Each row is followed by its tier, which names the range that a hidden value of the row falls in. A new part has a new value, new ranges and new names.
[-179  -67  -40  143  -83  -80 -192   -1  -20   49  147   36   32  138
 -304  198   88  230 -121 -442  140   61  -58  145  -31  -44  140   89
 -341  -29   -2  -30   95  -91 -242 -336   50 -109 -216   91  -67 -159
 -203   -3  -94]	rol
[ 112 -313  161   38  104   22   78    0 -131 -235  284  142  -52   15
   13  -31  508   43   53  202  233  241  114 -208  223   -9  223 -401
  198 -178   61  -62  -86   58 -185   79  177    9  400   16   -9  -38
  289  136  139]	kanoz
[ 208   92   96 -178   10  139 -111   32 -101  212 -110 -155   74  203
  161  -27 -255  -57   38   91   71   32  -58   42  131   11  -44  -37
  137  159 -152 -157  -74 -116  162   48 -299  -90  119   45  -40   65
  167  -72   16]	mivep
[-148  -64  -85  192 -104   24 -154   33   42   78  205  134   63  137
 -311  259   30  285   17 -500   74   76  -63  194  -50  -49  163  168
 -312  -18   27  -47  148 -173 -342 -264  -38 -108 -307   43   43 -181
 -306  -49 -202]	rol
[-139 -247   64   58   99 -121  -62  -54 -104 -300  255   45    3  153
 -149  142  310  155 -230 -233  233   87  -29 -148   26 -159  116 -126
 -134 -144   35  -82  -40  106 -241 -354  200 -136   33   83 -149 -231
   70  142   54]	rol
[-192  -82 -157  235  -92  102 -147  -79  173   70   92   99   57    6
 -374   84   94  313  -15 -391   63   68 -120  262   74   98  466   52
 -233   21  -83 -188  185 -328 -285 -189  -27  -94  -87   21  249 -194
  -91    2 -101]	saf
[ 125  619    5 -261   84 -236   -9  -60  118  113   -7  -87  267  347
  351 -176  -60 -135  -67 -149  -48 -129  122  385 -131 -109 -293  -48
 -585  -76  156  310   43  314  -59  -11  -39   42  -38  -10  254  -24
   67 -193 -111]	rol
[ -27 -350   88   49  157  -19   11 -177  -65 -414  212   46  -23   23
  -94  -12  446  118 -173   38  213  137  -35 -209  219  -59  317 -339
  110 -201   -8 -198  -70  -24 -225 -102  244 -148  343   52  -42 -166
  312  232  209]	saf
[ -43 -303  106   25  166  -46  -17  -69 -143 -399  274    9   -7  101
  -68   47  432  139 -212  -44  269   74  -29 -330  133 -126  163 -265
   -2 -187   -5 -123 -133  116 -183 -315  213 -181  176   86 -144 -225
  192  202  120]	keru
[-193 -162  -39  162    3   -2 -136  -13   -1  -94  192   27   31   73
 -290  100  256  272 -158 -320  209   31  -89  -55   47   -8  283  -28
 -237  -42  -72 -115   19  -64 -206 -428   79 -145  -88   89    7 -256
  -56   72  -52]	keru
[ 259   63   55 -198   -7  160 -118   30 -118  163  -67  -75    9  217
  123   19 -293   25   55   26   64    7  -64   22   90  -20   53    6
  174   91 -167 -146  -80 -177  101   30 -272 -171   45    8   36   88
   96   13    4]	mivep
[-152  -51  217  -70   79   94   34  107  151  370 -116 -127  354   63
  182   54 -233 -183  263  137   48  193 -125    5  121  163 -178  122
  282  389 -215 -179  -11  -11  193  -22 -441  142    0   40  -21 -202
  121 -303  -86]	mivep
[-168 -248  -32  126  111   40  -60 -142   47 -299  154    3   31   35
 -215   -8  319  226 -228 -167  198   32 -128 -115  147  -24  401 -182
  -63  -73  -94 -260  -10  -87 -192 -328  128 -169  162   62   70 -295
  206  163   83]	kanoz
[  -7 -337  106    6  148  -82   27 -218  -75 -400  191   84  -48   45
  -57    8  401   51 -167   51  182  202   11  -92  196  -81  285 -346
  137 -228   46 -167  -31  -17 -261   44  281  -97  407   22  -44  -86
  364  236  251]	saf
[-155 -250  -26  137  106   44  -66 -135   30 -299  166   -5   24   26
 -223   -8  352  231 -221 -155  205   36 -118 -130  163  -18  393 -203
  -75  -87  -81 -250  -16  -88 -198 -323  142 -170  169   74   48 -283
  195  162   85]	kanoz
[ 134  610  -37 -172   37 -112  -23  -42  193  220  -32  -99  271  196
  263 -295   45  -42   37  -60  -32 -153   90  331  -14   78  -65 -102
 -553  -38   35  280   33  166    4  -22  -83   29  -12   -7  418  -24
   41 -193 -129]	mivep
[ 320  -39  123 -353  -31 -146  -41   21 -227  -43  107  220 -141  373
  167  250 -379  -17   46 -139   61   96   97   99 -169 -293  -54   78
  244 -164   47   86  -66    1 -117  109   -9 -169  -72  -94    5  197
  -43  177   74]	kiv
[ 257  -97  136  -90   30  -36  133   56 -100  -38  251  301 -102   99
  153  -65  334  -47  208  232  144  300  273   97  102  -11  203 -366
  205 -192  153  107    5   81 -199  379  133  156  439 -104  237  166
  316   81   99]	saf
[-164  -66  -70  180 -104  -22 -204    4   -4   71  160   43   34  114
 -344  201   95  281  -81 -463  128   50  -77  142  -11  -12  195  111
 -352  -30  -22  -45  107 -159 -269 -336   22 -140 -256   91  -24 -161
 -256   -6 -130]	rol
[ 150  166  135 -233   22 -250 -104 -258   60   26  -14  -87  261   72
  120   68  -97   15  125 -136  -74  -82 -103    7   64   53 -131  132
 -211 -264  -95  293  -76 -116 -156  -15   65 -347 -386   39   36   42
 -408   49   36]	rol
[-173  -71 -100  233  -99   85 -192   38   43  113  155   36   55   58
 -357  139  141  317  -31 -407  141   38  -98  104   45   61  284   81
 -317   32  -76 -104  105 -204 -227 -354  -50 -117 -215   86   62 -204
 -215  -33 -166]	keru
[-179  -82  169  -96   50   -8   31  -60  248  318 -163  -35  315  -12
   99   56 -274 -137  260   71  -18  203 -151  144  110  211   37  159
  306  273 -245 -144   52 -162   87   85 -307   78  -16  -20  152 -143
   88 -180   10]	saf
[ 119  150  100 -199   53 -106  -89 -233  132   64  -83 -150  269  -22
  110  -94  -40   56  122    8  -20 -126 -157  -94  165  187   83   44
 -101 -149 -248  156 -118 -171   -5  -95  -26 -334 -242   39  189  -30
 -232   60   59]	mivep
[  15  150  -77  -20   81   61    3  -27   93 -149  187  120  217  399
   98  259 -236   65   -1 -459 -104    5  -46  309 -161 -346 -232  163
 -264  -16  234 -106  147   38 -387  -42 -174  -79 -207  -38   55 -236
  -97 -165 -239]	kiv
[ 172   91   97 -162   16  147 -102   10  -54  237 -150 -173  108  177
  157  -39 -271  -81   52  107   46   50  -79   88  152   42  -40  -34
  154  194 -165 -191  -50 -142  173   87 -317  -62  147   48  -28   49
  198 -102   26]	kanoz
[ 134  574   13 -291  107 -256   10  -90   86  -14   15  -60  263  453
  380  -63 -182 -176 -127 -238  -92 -116  110  437 -198 -276 -418   -9
 -546  -93  256  245   65  340 -132   25  -33   28  -46  -17  138  -43
   79 -192  -97]	kiv
[ -41   -3  294 -199   41 -144  -10   62  -45  267  -87 -105  265  284
  253  251 -395 -319  129  -15    3  238  -17  183  -36 -121 -539  161
  160  243   36  -34   14  133   78  116 -287  141  -48   68 -355  -29
   30 -285  -10]	kiv
[-207 -173  -94  209   -7   74 -141  -99   90  -93  113    5   35    3
 -346   26  239  297 -160 -289  166   29 -140   34  127   64  453  -73
 -188   -8 -122 -233   68 -214 -201 -343   58 -150   16   74  117 -256
   35   87   -4]	kanoz
[-124  -42  149 -132   64  -28   34  -61  254  249 -111  -18  308  -40
  105    1 -195  -54  266   68   10   99 -155    4   96  232  120  143
  249  170 -297  -40  -20 -139   88  -47 -243  -31 -120  -33  261 -161
  -17  -92   -3]	kanoz
[ 204   83   64 -181   14  147 -103  -34  -52  177 -137 -129   69  186
  142  -34 -286  -47   35   78   34   35  -80  106  138   14   36  -35
  171  141 -159 -198  -41 -185  126  112 -279 -109  153   21   30   70
  202  -41   49]	kanoz
[-140  -17 -173  247  -68  242  -85   72  195  108  181  152  125   72
 -274  116   39  339  119 -405   42   29 -110  186   15   48  357  120
 -220   95  -56 -187  162 -255 -286 -251 -196  -72 -209  -15  323 -282
 -174 -103 -275]	mivep
[ 142  434  117 -257  -20 -359  -90 -156   70  202  -41  -93  260  164
  208  -54  -53  -96   84 -130  -60  -69   61  260  -35   49 -249   55
 -467 -201   36  448   -7   98  -84   40   71 -115 -264   35  109  112
 -284  -93  -12]	rol
[ 335  -47  198 -203  -10 -171  105  175 -262  -26  349  353 -147  272
  220  115  191  -69  204   84  161  271  347   49  -84 -191  -81 -224
  121 -259  250  295  -48  255 -222  268  150  113  182  -97   56  224
   81   78   23]	rol
[-194  -57 -167  236  -94  117 -153  -74  180   83   80   89   67   16
 -371   78   75  316  -21 -402   56   52 -129  274   70   95  457   63
 -249   37  -84 -197  187 -331 -276 -199  -48  -96  -99   21  254 -201
  -93  -14 -117]	saf
[  94   44  109 -178   39   87  -73  -84   10  211 -204 -151  136  172
  163   -5 -337 -151   34   97   -1  124  -99  206  148   30  -40   -7
  224  211 -140 -241   12 -173  127  200 -294  -13  213   24  -30   44
  283 -105   86]	saf
[-101 -279   89   40  118 -122  -58  -78 -143 -365  267   33  -10  168
 -129  156  322  137 -253 -209  234   90  -30 -191   44 -196   80 -154
 -101 -181   56  -97  -62  115 -255 -326  225 -165   64   90 -216 -217
   88  168   87]	rol
[-190 -169  -60  186   22   64 -116  -28   45 -112  164   -2   37   26
 -289   15  302  283 -162 -245  215   15 -111  -78  113   42  386  -99
 -192  -10 -118 -188   12 -102 -161 -424   57 -137   10   85   87 -286
   43   80  -27]	mivep
[ -82  -26  230 -216   48 -201    7  -33  108  221  -39    6  279   90
  160  160 -251 -121  227  -35   14  127  -79    7  -24   77 -165  226
  154   69 -166  126  -41   12   17  -54 -157  -52 -270   -9   28  -83
 -177  -93  -12]	rol

New part:
[  60   23   22  -12  -33  -84   36  -25  -18  113  -74   47   -3  -13
  170 -111  127  -70 -165    7   17   94  137  -89   36  242   47   48
   49 -165   18  252 -155   69 -140 -244 -231   39 -145   10    5 -112
 -179  113  197]	tuv
[ 268  136   23    4 -243  165  196 -334   80  -29 -205  -84  164  -15
 -212 -105  190   34  103  211 -128  342 -138   97 -218  134 -261 -454
  117   77  -32   59   49   71 -217   -8  -88   32  111  203 -293 -118
   24  -74  -42]	rim
[ 436 -185  233   89 -500  146  299 -393  143  -88 -359 -162  209  -73
 -306 -123  388  -78   51  375  -56  413 -141  245 -238  100 -230 -571
  174   49  133  -52  283  -33 -311 -183 -191 -272  129  355 -140 -257
  -18 -232  -23]	kom
[ 171  -97   79 -243 -125  109   92  241  -45  -80  -65  -28   88   29
 -245   45 -148   65  123   32   61 -146    7  104  -78 -108   83   53
   -3  240   99 -389  118  -93   42  116  100 -130  -61   77  210  105
   77 -144  -81]	kom
[ -96 -117 -140 -404 -109   88  134    8   15  136  107 -173 -201   11
  192 -171 -159  180  118  238    3  162  129 -164   51  -83  -47  262
  190  138  -87 -424    7   47   -4   42  -83  112   39   66   84   17
 -119   13  -75]	telus
[  52  -58   26 -153 -183  -62  165   97 -180    6 -179   19  131  127
  -20  -42  -77   70   40  160  175 -238   30  -61   14  -52   74   74
   71   74   57 -276  110 -187  173  -72  126  -73  -73  -33  216   93
   96  104   89]	nepu
[  88   43 -201  -78   73  146 -122    9   23  458 -138  -91 -220   86
  136 -111 -140  -44   -5 -232   39  249   17   67  181  273 -130  148
  176 -154 -114  -37 -256  240 -398 -167 -572  131  -16  191  -62  -78
 -351   65   76]	rim
[ 227   87  -81   90 -266   50  220 -273  -30  211 -299 -126  158  124
  -36 -176   99  -63   24  178  -16  315 -145   39  -79   93 -246 -294
  242  -74  -22   10  -11    5 -187 -219 -264  -19  108  180 -208 -107
  -69    0   86]	Mol
[  81  184  210  -43   23   10  258 -207   71  276 -170   97  137   22
  -10  -82  145 -248  -89 -138   43  149   98  -84  -61  219  -38 -238
  264  -20  175  208  133    3 -208 -200 -120  177 -231  126  120 -141
  -42   53  196]	telus
[  10  196 -165 -224  134   89   41  125  -23  317   64   -6 -147  114
   39  -48 -281   24   65 -140  -25   90   49  -76  -19  -16 -123  168
  164   46   -3 -161 -140  202  -92   65 -109  144  -72   47   43  105
  -83   -2 -111]	tuv
[ 236 -237  204  -30 -147  -84   37   26  119 -172  -69 -148  -22 -236
  120 -155  291   16 -141  140 -134  243  183   76  -41  305  280    9
  -73  -75   17  137 -116  -49 -369 -251 -450 -205  -41  222  -78 -308
 -384  -99  202]	kom
[ 108  147 -141 -109  101   96  -57  122  -29  242  -73  -37  -63   74
    6  -49 -184   23   43 -201  -19   79    1   46   41  157  -26  100
   66   -7  -77  -59 -221  121 -222  -18 -297  104  -35  107  -65   19
 -185   24   34]	rim
[  59  -91  112   -4 -235 -268  206 -171  -62 -170 -151  -97   59 -102
  300 -258  315  142 -138  406  -43   84  171 -177  -30  245  219  -33
   15 -116  -46  141  -69 -186  -83 -299 -199  -87   -2   57  -97 -249
 -210  185  284]	telus
[   6   28 -180 -277  -81  113   49   43  -53   55  -23 -142  -30   54
   40 -113 -169  198  152  115  -14   62   -6  -53   34   12  -22  123
   74  150 -166 -317 -104  -21  -24   85  -99  140   79   57  -69   53
  -69   47    0]	rim
[  86 -273  -45 -167 -191   54 -147  304  -94 -157   48   97   19   -6
  -39   75  -25   17  -99   98  138 -168   96   47   72   -4   53  282
 -187  -48   14  -23 -110   71  171  -74   80 -156 -143 -172  173  140
   25  -24   28]	nepu
[ 138  243  122  -39  -65  -28  329 -339   99   96 -106  -61   44  -45
   18 -193  190    9   15  170 -170  341   47 -107 -236  158 -116 -345
  232   40   68  123   63   55 -258  -76 -120   94   -8  218 -169 -200
  -83    0   10]	tuv
[ 173  367   27  151  104  -98   30 -128 -132  271 -352  166  -90  140
  -38  -49   16   70  -31 -137   77 -120  -10   12  -48  340 -114 -220
   98 -154   72  168 -114  164 -256  -94 -165   12 -107  137  -14  -60
  -66  256   -3]	Mol
[  42 -113    1 -166  -63  -83   33  311 -204   88 -153   26   68  131
   42   -7 -187   23  -12  -43  215 -327   86  -21  130   -3  214  289
   16   20   52 -284   -8 -187  114 -120  -31  -96 -142  -44  304  111
  -35  100  163]	nepu
[ 191    9   81  -43 -255  115  164 -261  118  -99  -15   28   83  -86
 -130  -64  265  -41  -40  276 -110  329    5    9 -226   76 -254 -306
   53   -5   68  218   55  190  -90  -58   55  -21  -25   61 -152  -90
   58 -105  -84]	telus
[ 238  257   24  122   57  -13  -26   85 -125  112 -270  148  170  116
 -168   46  -22  -68  -45 -237   56 -140  -60  111  -49  243    1 -152
  -33  -84   47  209 -152   31 -141  -94 -117  -10 -136   42  -33   28
   -9   95  123]	rim
[  55 -254   35 -216  -39  -55 -122  506 -171  -69  -62   40   28   32
   14   54 -174   42  -60 -102  208 -404  154   43  186   43  368  437
 -151   43   37 -265  -97 -177  103  -82  -67 -154 -190  -78  365  112
  -95   38  183]	kom
[ -73  260   41 -222  235   -9   27  204  -63  104   33  159   56   28
   25    8 -139  -18  -37 -271   44 -208  164 -162   39  158  194  147
    5  116   36   66 -124  -18   15   57   49  273 -270  -79  180   75
   -3  139  146]	Mol
[ 268  132  161  280  -86  -94  -52    2 -128  -59 -350  258  337   37
 -147   58  281 -202 -240 -159  125 -178  -15  107   -7  397   81 -255
 -146 -229   97  568 -147  -42  -88 -304  -98  -63 -237  -63  -17  -69
   16  156  341]	rim
[ 229  223  -33 -144  -64   -6  111  385 -143 -487  122   -2  461    1
 -323   82 -170  160  123   92 -216 -185  -93   36 -342 -216  201  -40
 -282  315  -39  -55 -158 -220  291  267  375  -85   10 -143 -204  244
  234 -193  -25]	rim
[ 132   94   83  163   34  -83  -25 -114  -48  391 -304  188  -71   91
  113  -52  152 -216 -230 -215  179   18  101   11  117  410  -81  -69
  143 -344  124  377 -105  187 -298 -382 -360   10 -244   78  124 -141
 -198  215  219]	telus
[  -6   11  185 -243   90   -5   37  207   -7  -33   43  153   45  -62
  -17   38   -9  -44  -72 -142   77 -199  217  -85    9  133  231  145
  -42  101  122   29   22  -36   16   -3   89   90 -295  -51  284   21
   -5   46  125]	nepu
[  95  147  -65 -112   52  121  -48  128    1   82   44  112   32   26
 -103   38  -76  -61  -41 -148  -22   40   31    5  -48   90  -85   32
  -24   12   20  145 -170  193  -46   26  -15  107 -148  -46   -7   85
    4  -32  -20]	Mol
[ 126   56    4  -71 -146   55   99  -86   21  -41    0   55   62  -16
  -67  -44  109   -8  -45  163  -53  155   28  -33 -143   54 -154 -122
   22  -11   39  150  -39  148  -12  -39   56    3  -66  -12  -74   -3
   44  -32  -41]	tuv
[  46   41   34  -32 -133 -101  104  -42  -85  -62  -98   71  122    7
   83  -92  145   15 -113  161   38  -35   91 -125  -21  150   53  -29
   -5  -62   10  180  -78  -43   49 -157   10   29 -111  -70    8  -41
   -2  139  175]	tuv
[ 151  165   97  -52 -111   49  215 -295  141  -39   -6  -13   40 -113
  -36 -138  248    7  -28  202 -196  372   52  -69 -239  163 -159 -321
  103   27   40  244   -8  160 -211  -37  -60   81  -23  135 -214 -168
  -48  -54  -36]	tuv
[  48   91  223 -179  138  -58  126  172  -23  106  -84   93   72  -11
   -8   -6  -47  -81  -43 -223   77 -180  184  -57    2  163  271   71
   69   96  153  -43   62 -125 -107  -63  -56   68 -271   73  283  -39
  -81   53  180]	nepu
[ 135  117  122  -93  -24 -132  261  -12  -46   54 -142  -82   65   15
   46 -142   -7   71   38   83  -59   25   78  -64 -133   72  147  -69
  137   73   74 -138   47 -147 -143  -82 -125  -58  -34  177   18 -101
 -119   22   87]	nepu
[ 195  158  105  270   29  -60  -83  -80  -78  298 -370  261  100   95
   -8   11  214 -282 -272 -307  188  -53   37   69  112  480  -48 -175
   43 -346  120  556 -165  145 -269 -390 -321   31 -282   22   72 -122
 -126  220  306]	Mol
[  59  -55 -161 -255 -108  136   18  284  -41  -87  118 -110  253   20
  -42  -25 -169  -30   37    1  -55   71   -9  -12    9 -102  103  213
  -56  157 -124 -122 -185 -115  122   15  -38   97  -18  -93  -69  134
  -18 -137  148]	rim
[ 200 -260  130 -131 -220  131  -67  176   30 -201  -25   77   90  -93
 -197   81  119  -56  -74   69   77  -45   72  145  -23   72   47   36
 -148   35   94   21   24   51    2  -52   36 -171 -147  -21  151   21
   22 -134   19]	kom
[ 192  191  211  -32 -122  -20  379 -422  170   12 -102  -96   53 -125
   -7 -211  301   12   17  252 -231  445   59  -73 -306  180 -112 -447
  227   57   90  155  126   52 -330  -83 -142   40   17  284 -219 -282
 -111  -63   -7]	telus
[ 141  194   13  -47  -99   61  185 -210   41   58 -105  -22   74    0
  -66 -117  103   26   29  124 -101  234  -18  -40 -160  121 -153 -258
  129   49    6   84  -19   89 -154  -21  -67   90    1  121 -159  -84
  -12   -2  -15]	Mol
[ 108  126  -36  -92   37  106  -36   58   41   50   32   64   14  -29
  -55  -12    7  -39  -55 -103  -68  130   52    0  -51  164  -53   -7
  -23   -6  -10  191 -187  183 -133   -9 -110  107 -116    8  -74   -1
  -72  -28   17]	Mol

Next part:
[ -41    7  -33  145  -65  -72  167  -58  141   73  173   60 -138  141
  -25 -112  -88  -32  -24   51 -169   82  -23   16  -66 -143  -51   10
  114  -15 -177  -35  -96 -134   55   64  159   72   43  -32  -73   83
  123  -81 -145]	C
[ -67 -150    5 -212  -20  137 -225  -43 -174   12  -59   35   34  -84
   -6  106   53  101 -114  -40   64 -114  124   37  -46  -79  -85  -96
  138  -86  -90   10   82  -56  -89 -119   86 -112  -10   43   42 -224
   71  -45   24]	W
[-113  -96  169   -6  135 -146    2  -52  -34  -53  155   -1 -150  293
  141 -123  119 -236   32  106 -171  110 -187  -12  178 -199  109   90
   47 -128 -254 -100  156 -102   82  258  290 -114  198   25   47   -9
   77 -372 -160]	F
[ 155  -78 -145  -62 -241  -35   26  201  -56 -134    2  290 -189  376
   77   -5   29 -301 -326 -374 -187  143  -29  -88  -75 -289  274  -26
  315 -102   -4  191 -190  187 -215 -155  353 -619   19 -164  -50 -198
  275   46 -125]	C
[ -20  279  -28  356  -64 -137  408  -44  276  145  176  -61 -240   85
 -110 -208 -171   53  184  148 -309  132  -96  -29  -90  -69  -83   61
  -56  186 -133 -142 -137 -147  178  143   26  267  -33  -24 -142  294
   83  -72  -99]	C
[  30  124   11   28   66   16   80  -29  -72   70   43  -73 -127  -80
 -112    8   13   39  150   97 -192   80 -100  -44  -15   -5  -14   15
  -52  180  -48 -193   76 -132   97  101  -46   24  -73  -44   85  -61
    1 -125   18]	U
[  82    2  -56   47  216 -123  116  -14   44  -24   84  -80 -398  125
  102  -18  158 -127  242   42 -297  160  -17   45   44 -265  -64    5
   71   30 -221 -251   92 -208  141  161  123 -100  179   25  -72   14
  157 -289  -27]	F
[-165    4   94   11 -108   39   -2 -144  -48   77  153   10  147   97
  -95  -98 -161   67 -145  143   52   -1 -139  -32    2   41  -22   -6
  -13   50 -152    2  -20  -95   -4   50   43  189  -51  -63  133  -96
  -40  -91 -179]	V
[  51  106  -82  164   75 -116  204    2  182   73  100  -25 -374    0
   -7    6   40  -21  237   85 -338   75   97   97  -41 -241 -122    6
   85   31 -128 -169   38 -173  135   90  108   15   74   78 -174  186
  163 -167   60]	W
[-102  221   41   50 -322   94   80  -41  -84  117  133   65  243   64
 -277  -42 -307  121 -233   67   41    4 -196  -86  -50  166   87  -32
  -97  249   50   78 -133   63  -76  -74 -103  145 -253 -167  210 -129
 -122   53 -109]	V
[ -84   13  195 -251 -162  204 -248  194 -345   -1 -296   91  175 -166
  -80   33   97   93 -181 -233   10 -186  -27 -197  -59  119  236   18
   21  -51  188  157   96  277 -170 -158  129 -430 -223   32   69 -195
    0  111  144]	U
[  -3  -60  -66 -174 -364  113 -145  188 -107   15  -28  314   86   86
 -112  200  -55  -20 -382 -289   -8 -142  178   61 -104 -128  146 -117
  253 -140  126  290 -107  235 -250 -325  204 -423  -99  -22  -10 -151
   89  100   85]	C
[ -62    9  -20   37 -143   10   36  -55   30   83  147  105   -2   42
 -110   31 -119   16 -115   71  -84   -7   16   58  -46  -90  -29  -25
  106   -2  -68   31  -27  -71  -29  -23  100   38  -51  -27   28  -27
   52  -56  -53]	V
[-151   -6  129  246  153  -72  165 -181  192  151   55 -101 -211 -253
   21 -241    9   99  263  309 -273    3   18  -47  -95  -96 -194  160
   78 -113 -201 -166  139 -292  196  278  231  286  -27  153 -205  285
  193  -57  -50]	W
[ -33  -64  -38 -280 -288  146 -229  164 -200  -30  -73  206  127  174
  -66  206  -14   40 -355 -315  119 -164  147   64  -37  -81  103 -182
  142  -69   45  228  -93  233 -238 -352   87 -379  -12  -13   54 -249
    9   -1   65]	C
[-338  161  159 -154 -326  262 -202 -175 -186  272  167   -6  589 -208
 -445  224 -368  469 -242  274  352 -325   24  158   10  349 -169 -186
 -228  222   53   87   39  -12  -57 -206 -357  528 -261   20  341 -152
 -411  -58   80]	V
[ -88  434  155  -42 -314  221   24   80 -281  202  -31  -12  384 -228
 -496  116 -259  299  -87   65   23 -116 -245 -139  -37  434  175  -18
 -344  459  310    7    2  192  -29 -110 -369  117 -447 -133  352 -144
 -356   71  157]	Y
[  96  115  -76   18 -141  -43  100   95  -48  -32   84  113 -154  209
  -58   25  -37 -162  -98 -100 -210  139 -110  -42    2 -152  165  -12
   87  113    5    1  -63   57  -64  -20  112 -277  -50 -136   63 -123
   96  -78  -47]	W
[-261    7  249 -196  -76  282 -277 -138 -288  240  -34  -17  440 -504
 -348  179  -96  388  -55  266  159 -306   13   15  -35  330  -94  -10
 -136   59  113  -12  256  -65    3  -31 -172  277 -297   94  272 -144
 -265   -6  173]	Y
[-100  142  103  -43 -216  114  -46   34 -145  124   15   83  166 -161
 -235   76 -124  111 -121   60  -55  -96  -57  -47  -34  104   97    7
  -20   96  138   67   62   81  -66  -55    0  -35 -257  -31  140  -81
  -80   31   89]	F
[-136 -136  211  -24  345  -16  -58 -149  -62   62  -22 -160 -143 -164
   78 -109  214   57  295  227 -156  -22  -53  -31   48  -44 -126  115
  -28 -111 -249 -264  285 -275  211  290  140  122  127  164  -26   63
   57 -281  -18]	Y
[ 158  -50 -252 -267   78   84 -158    9 -159  -20   74   -9 -201   54
  -62  398  103   46   43  -90  -24   15  213  254   21 -220 -184 -271
   98  143 -117 -188   54 -160  -25 -205 -167 -152  136  -23  122 -334
    1 -257  136]	F
[-315    0  253 -209 -157  206 -272  -40 -207  133  -91  -14  357 -183
 -153   62  -78  325 -157   69  226 -334   77   21    3  184  -64  -76
  -89  -54    3  116  124   86  -72 -143  -31  136 -125  151   99  -72
 -168  -41  100]	W
[  27 -148  -34 -141   93   25 -110  -59 -151  -63   31    8 -135   98
   80   20  106  -96  -39  -24  -64   88  -37  -15   19 -173   -8  -39
  141  -32 -181 -102   75 -134  -26   38  140 -184   77  -54   79 -256
  131 -159  -99]	F
[  91   27 -150  133  -32   34  121  -47  102  108    2   54 -252 -286
  -89    9  -34   74   92   69 -282   44  150   -8 -217 -160 -142   25
  224    6   -7  -77    1 -182   18   -5  132  -17 -164    4 -151   39
  255  140   56]	W
[  32   62   54   -7  -90   65    9   58 -153   43  -41   94  -22 -136
 -126  -18    3  -46  -56  -16 -206   49 -130 -160  -72   13  174   93
   74   56  105    0   65   36  -48   49  135 -237 -223  -88   91 -121
   79   61   21]	U
[ -80  127  138  312  -97 -178  285  -11  174   74  180  113 -169   90
  -34 -254  -88 -210   21  179 -393  150 -224 -131    3 -131  188  237
   91  -59  -40   10   34  -34   77  291  360  -39 -101  -33  -79  244
  170  -68 -133]	W
[ -36  149   43  -15  -79  113    2  -42 -135  147   50   -7   87 -238
 -262   98  -99  153   26  145  -95  -30  -70  -26  -49  121   -7   -4
  -69  197   81  -92   88  -75   27   14 -116   98 -235  -51  174 -106
  -97  -18   83]	U
[ 100  172  -37  145   26   16  180    1   22  154   29   20 -189 -307
 -232   69   -3   61  218  141 -362   62  -23  -31 -121    1  -14   96
    6  160  100 -178  100 -140  122  112  -19    7 -195  -13    5   78
   59    0  138]	Y
[-169  233   99   76 -395   36   96   17   -8  163  224  158  277  131
 -312   30 -322   79 -265   82    3  -67 -140   20    9  129  134  -29
  -87  153   88  161 -110  130  -66  -77  -35  134 -202  -97  181   15
 -183  -35  -44]	C
[  85  177   34  -22 -139   69   43  157 -164   55  -62  127  -22 -106
 -219  100    8  -35  -29  -86 -248   24 -119 -116  -53   53  236   69
  -12  144  212    4   53  138  -40  -18   31 -314 -226  -81  116  -89
   -6   23  130]	Y
[-186   32  293 -152   -9  193 -178    2 -302   76 -218  -77  238 -255
 -114 -101   43  215  -19   19   53 -163 -148 -223  -36  254   96   77
 -135   34   50  -10  156   77   -9   33   10  -38 -206   50  129 -123
  -91   28   43]	Y
[ 110  -36 -163   55 -132  -87   93   48   90    0  181  234 -250  156
  -34  121  -20 -218 -113  -43 -283  114   74  107  -37 -319   64  -11
  283  -81  -35   43  -30  -46  -67  -23  261 -275   22  -61  -46  -36
  213  -84  -17]	V
[ -73 -219   13  -54 -137   68 -100   40   12   35  -78  205  -48  -75
   54  -41   45    7 -201 -144  -88 -118  196  -24 -171 -182   -2   14
  334 -317  -54  184  -27   27 -126 -111  385 -258  -30   82 -192    9
  262  131  -16]	C
[-228  129  203  -68 -131  130  -83  -50 -152  111  -37  -80  244  -73
 -153  -68 -124  246  -75   88  115 -157  -95  -77    0  190  -12  -29
 -158  115  -27   16   39   43   -8  -37  -79  176 -146   34  116  -56
 -143  -44   -6]	W
